Below is a small trained network, with its code and all its weights. Each question gives an input and a class and asks what happens when units are switched off, that is, made to give their printed mean instead of their output.

import numpy as np


def w(rows, s, z=0):
    codes = np.array(rows[::2]) - 128.0
    scale = np.full(codes.shape[1], s)
    scale[-1] = z or s
    return codes * scale


def norm(h):
    return h / np.sqrt((h * h).mean(-1, keepdims=True) + 1e-5)


def f(y):
    return np.maximum(y, 0)


def log_softmax(a):
    a = a - a.max(-1, keepdims=True)
    return a - np.log(np.exp(a).sum(-1, keepdims=True))


def net(x, mask):
    res = np.array(x, float).reshape(1, 3) / 4 @ E
    u = 0
    for l in range(3):
        y = f(norm(res) @ A[l][:, :-1].T + A[l][:, -1])
        res = res + np.where(mask[u : u + 5], y, B[l][:, -1]) @ B[l][:, :-1]
        u += 5
    return log_softmax(norm(res)[-1] @ U[:, :-1].T + U[:, -1])


A, B = {}, {}
E = w([
[102,154,226,145,122,80,155,148,172],'x0',
[62,103,107,51,115,163,87,74,103],'x1',
[65,213,126,254,146,96,142,81,113],'x2',
],0.0097)
A[0] = w([
[102,136,117,157,157,99,111,35,143,109],'0.n1',
[135,96,254,117,82,127,196,136,145,153],'0.n2',
[148,81,136,134,129,51,118,152,150,82],'0.n3',
[185,50,92,147,109,135,171,152,151,26],'0.n4',
[115,125,100,161,167,143,120,74,71,251],'0.n5',
],0.0075,0.0015)
B[0] = w([
[201,114,110,171,165,91,195,129,108,220],'0.n1',
[127,136,125,89,194,62,112,157,40,253],'0.n2',
[153,130,153,239,155,78,75,53,105,172],'0.n3',
[185,157,87,120,58,198,100,146,142,192],'0.n4',
[236,70,2,216,187,35,78,8,58,222],'0.n5',
],0.0081,0.0056)
A[1] = w([
[87,133,254,146,155,161,164,151,90,4],'1.n1',
[183,113,77,111,110,80,137,181,91,215],'1.n2',
[103,104,81,98,101,170,75,93,76,137],'1.n3',
[137,142,82,81,45,183,194,216,236,54],'1.n4',
[32,91,146,114,178,132,110,99,129,218],'1.n5',
],0.0087,0.0017)
B[1] = w([
[33,85,152,86,163,137,127,206,110,180],'1.n1',
[118,203,170,76,108,122,114,60,94,253],'1.n2',
[149,208,183,107,143,42,117,185,154,216],'1.n3',
[95,155,2,108,138,187,174,193,149,165],'1.n4',
[197,33,180,212,102,209,139,110,178,177],'1.n5',
],0.0076,0.0068)
A[2] = w([
[11,204,181,176,195,139,146,207,93,194],'2.n1',
[123,45,182,10,97,122,12,89,158,98],'2.n2',
[117,255,113,106,141,122,63,203,78,193],'2.n3',
[195,113,27,177,153,209,161,146,160,255],'2.n4',
[21,6,175,181,185,195,89,47,102,65],'2.n5',
],0.0066,0.0021)
B[2] = w([
[144,66,68,34,139,147,108,109,232,246],'2.n1',
[144,164,201,213,48,158,64,147,129,246],'2.n2',
[81,109,133,108,130,110,129,125,120,254],'2.n3',
[43,91,117,158,137,139,230,119,119,217],'2.n4',
[162,240,56,168,139,124,97,122,1,183],'2.n5',
],0.0095,0.0055)
U = w([
[114,109,214,213,75,230,140,167,225,29],'0',
[56,108,166,80,222,62,175,164,217,132],'1',
[164,199,194,72,97,122,65,167,72,253],'2',
[109,158,60,47,90,207,205,195,140,65],'3',
[135,172,69,251,175,128,192,65,90,147],'4',
],0.012,0.0027)

Each question gives the input, the list of numbers given to net, and the class t.
The units are the neurons (one row each of A and B). Each row of codes is followed by its name. A weight is (code - 128) times the scale printed after its matrix; where a second scale follows, it is the last column's (A, B and U).
mask holds one flag per neuron, layer by layer. A switched-off neuron (its flag False) gives its mean, the last column of its row in B, instead of its output. The means were averaged over made-up inputs and are rounded, as every weight is.
A unit's drop is (log p(t) with every unit on - log p(t) with that unit switched off) / (log p(t) with every unit on - log p(t) with every unit switched off).
The circuit of an input: a set's keep is (log p(t) with only the set's units on - log p(t) with every unit switched off) / (log p(t) with every unit on - log p(t) with every unit switched off). Starting from the 12 units with the biggest drops (on a tie, the unit counted first), units are removed one at a time, each time the one whose removal leaves the highest keep (on an exact tie, the one counted first), for as long as the keep stays at least 0.8.
units of the circuit, in order: the units of the circuit, biggest drop first
unit that matters most: the unit with the biggest drop
k most important neurons: the k neurons with the biggest drops, biggest first
top k neurons in layer l: the k neurons of layer l with the biggest drops, biggest first
drop of u: that unit's drop, to one decimal
input [4,8,-7], class 0: units of the circuit, in order : [2.n2 1.n5]
input [1,-6,-1], class 2: unit that matters most : 0.n4
input [6,8,2], class 4: units of the circuit, in order : [2.n5 1.n5]
input [-3,-1,-4], class 3: 2 most important neurons : [1.n4 0.n5]
input [-8,8,-6], class 2: units of the circuit, in order : [1.n3 2.n2]
input [3,6,-3], class 0: 3 most important neurons : [2.n2 1.n5 1.n3]
input [1,7,-2], class 0: top 2 neurons in layer 1 : [1.n5 1.n3]
input [-1,-6,-2], class 2: top 4 neurons in layer 0 : [0.n3 0.n5 0.n1 0.n2]
input [5,-1,7], class 1: top 3 neurons in layer 2 : [2.n1 2.n5 2.n2]
input [-1,-5,-2], class 2: top 3 neurons in layer 0 : [0.n3 0.n5 0.n1]
input [-2,-2,-7], class 3: 4 most important neurons : [1.n4 0.n5 0.n4 0.n2]
input [0,3,-2], class 0: top 2 neurons in layer 1 : [1.n5 1.n2]
input [-8,-7,-3], class 3: 2 most important neurons : [0.n4 0.n5]
input [-8,7,-1], class 2: units of the circuit, in order : [1.n3]
input [6,8,-7], class 0: 2 most important neurons : [2.n2 1.n5]
input [4,7,-3], class 0: 3 most important neurons : [2.n2 1.n5 1.n3]
input [6,-6,6], class 1: 2 most important neurons : [2.n1 0.n5]
input [1,-8,1], class 1: top 2 neurons in layer 0 : [0.n5 0.n1]
input [1,-5,2], class 1: drop of 0.n5 : 0.7
input [5,-3,7], class 1: drop of 2.n1 : 0.4
input [-6,-5,-5], class 3: unit that matters most : 1.n4
input [-8,-4,-4], class 3: drop of 1.n4 : 0.1
input [1,8,-5], class 0: drop of 0.n2 : 0.1
